Here is a tiny trained network, its code and every weight. The questions are about switching its units off for an input and a class, where a switched-off unit gives its printed mean instead of its output.

import numpy as np


def w(rows, s, z=0):
    codes = np.array(rows[::2]) - 128.0
    scale = np.full(codes.shape[1], s)
    scale[-1] = z or s
    return codes * scale


def f(y):
    return y / 2 * (1 + np.tanh(0.7978845608 * (y + 0.044715 * y**3)))


def log_softmax(a):
    a = a - a.max(-1, keepdims=True)
    return a - np.log(np.exp(a).sum(-1, keepdims=True))


def net(x, mask):
    res = np.array(x, float).reshape(1, 6) / 4 @ E
    y = f(res @ A[0][:, :-1].T + A[0][:, -1])
    res = res + np.where(mask, y, B[0][:, -1]) @ B[0][:, :-1]
    return log_softmax(res[-1] @ U[:, :-1].T + U[:, -1])


A, B = {}, {}
E = w([
[61,151,254,37],'x0',
[139,127,203,141],'x1',
[70,35,70,104],'x2',
[174,32,151,117],'x3',
[217,188,172,175],'x4',
[191,110,65,76],'x5',
],0.0076)
A[0] = w([
[95,128,52,115,146],'neuron 0',
[179,88,65,86,254],'neuron 1',
[182,165,176,165,202],'neuron 2',
[170,110,60,139,149],'neuron 3',
[181,71,136,212,148],'neuron 4',
[89,107,68,85,107],'neuron 5',
[141,107,74,185,119],'neuron 6',
[80,246,133,170,155],'neuron 7',
[44,93,135,105,137],'neuron 8',
],0.013,0.0078)
B[0] = w([
[95,90,143,164,193],'neuron 0',
[3,124,118,109,245],'neuron 1',
[152,100,100,30,209],'neuron 2',
[72,124,94,146,200],'neuron 3',
[158,111,37,101,195],'neuron 4',
[98,69,192,145,182],'neuron 5',
[91,150,110,171,188],'neuron 6',
[180,206,123,112,217],'neuron 7',
[155,144,208,217,204],'neuron 8',
],0.012,0.011)
U = w([
[123,144,133,57,252],'0',
[228,241,96,82,85],'1',
[79,95,197,126,42],'2',
[97,124,2,170,128],'3',
[163,142,128,138,36],'4',
[176,126,243,225,123],'5',
[213,83,93,48,159],'6',
],0.0085,0.012)

Each question gives the input, the list of numbers given to net, and the class t.
The units are the neurons (one row each of A and B). Each row of codes is followed by its name. A weight is (code - 128) times the scale printed after its matrix; where a second scale follows, it is the last column's (A, B and U).
mask holds one flag per neuron, in row order. A switched-off neuron (its flag False) gives its mean, the last column of its row in B, instead of its output. The means were averaged over made-up inputs and are rounded, as every weight is.
A unit's drop is (log p(t) with every unit on - log p(t) with that unit switched off) / (log p(t) with every unit on - log p(t) with every unit switched off).
The circuit of an input: a set's keep is (log p(t) with only the set's units on - log p(t) with every unit switched off) / (log p(t) with every unit on - log p(t) with every unit switched off). Starting from all 9 units, units are removed one at a time, each time the one whose removal leaves the highest keep (on an exact tie, the one counted first), for as long as the keep stays at least 0.8.
units of the circuit, in order: the units of the circuit, biggest drop first
most important unit: the unit with the biggest drop
k most important neurons: the k neurons with the biggest drops, biggest first
drop of u: that unit's drop, to one decimal
input [-3,-2,-7,-8,-8,-4], class 1: units of the circuit, in order : [neuron 7]
input [1,7,6,4,-8,4], class 5: 2 most important neurons : [neuron 8; neuron 2]
input [3,0,-2,8,7,6], class 6: units of the circuit, in order : [neuron 2; neuron 4]
input [4,6,-4,5,-4,-6], class 5: 3 most important neurons : [neuron 1; neuron 8; neuron 4]
input [5,5,8,2,4,-1], class 5: 4 most important neurons : [neuron 8; neuron 1; neuron 2; neuron 4]
input [4,8,0,7,-7,3], class 5: units of the circuit, in order : [neuron 8; neuron 2]
input [7,1,-8,7,5,-3], class 6: units of the circuit, in order : [neuron 2; neuron 1]
input [-3,7,4,6,7,8], class 3: units of the circuit, in order : [neuron 1; neuron 4]
input [-2,1,2,7,1,-8], class 6: units of the circuit, in order : [neuron 1; neuron 4; neuron 3]
input [-1,7,4,3,-2,-5], class 5: units of the circuit, in order : [neuron 8; neuron 1]
input [-6,8,-7,-1,1,6], class 6: 2 most important neurons : [neuron 2; neuron 4]
input [5,2,-7,7,5,1], class 6: units of the circuit, in order : [neuron 2; neuron 1]
input [8,0,-7,-1,-1,3], class 1: 2 most important neurons : [neuron 1; neuron 7]
input [2,8,-4,4,8,-8], class 6: units of the circuit, in order : [neuron 2]
input [6,0,-6,-2,-6,0], class 1: 4 most important neurons : [neuron 1; neuron 7; neuron 5; neuron 0]
input [-2,2,1,-6,-3,-3], class 1: units of the circuit, in order : [neuron 7; neuron 1]
input [-1,4,2,8,5,6], class 3: 2 most important neurons : [neuron 1; neuron 4]
input [3,-4,7,6,-3,-8], class 5: drop of neuron 8 : 0.3
input [-2,-4,8,-8,-6,3], class 2: drop of neuron 5 : 0.3
input [-4,2,-7,5,-4,-4], class 6: drop of neuron 1 : 0.2
input [-1,-8,4,7,-6,3], class 2: most important unit : neuron 5
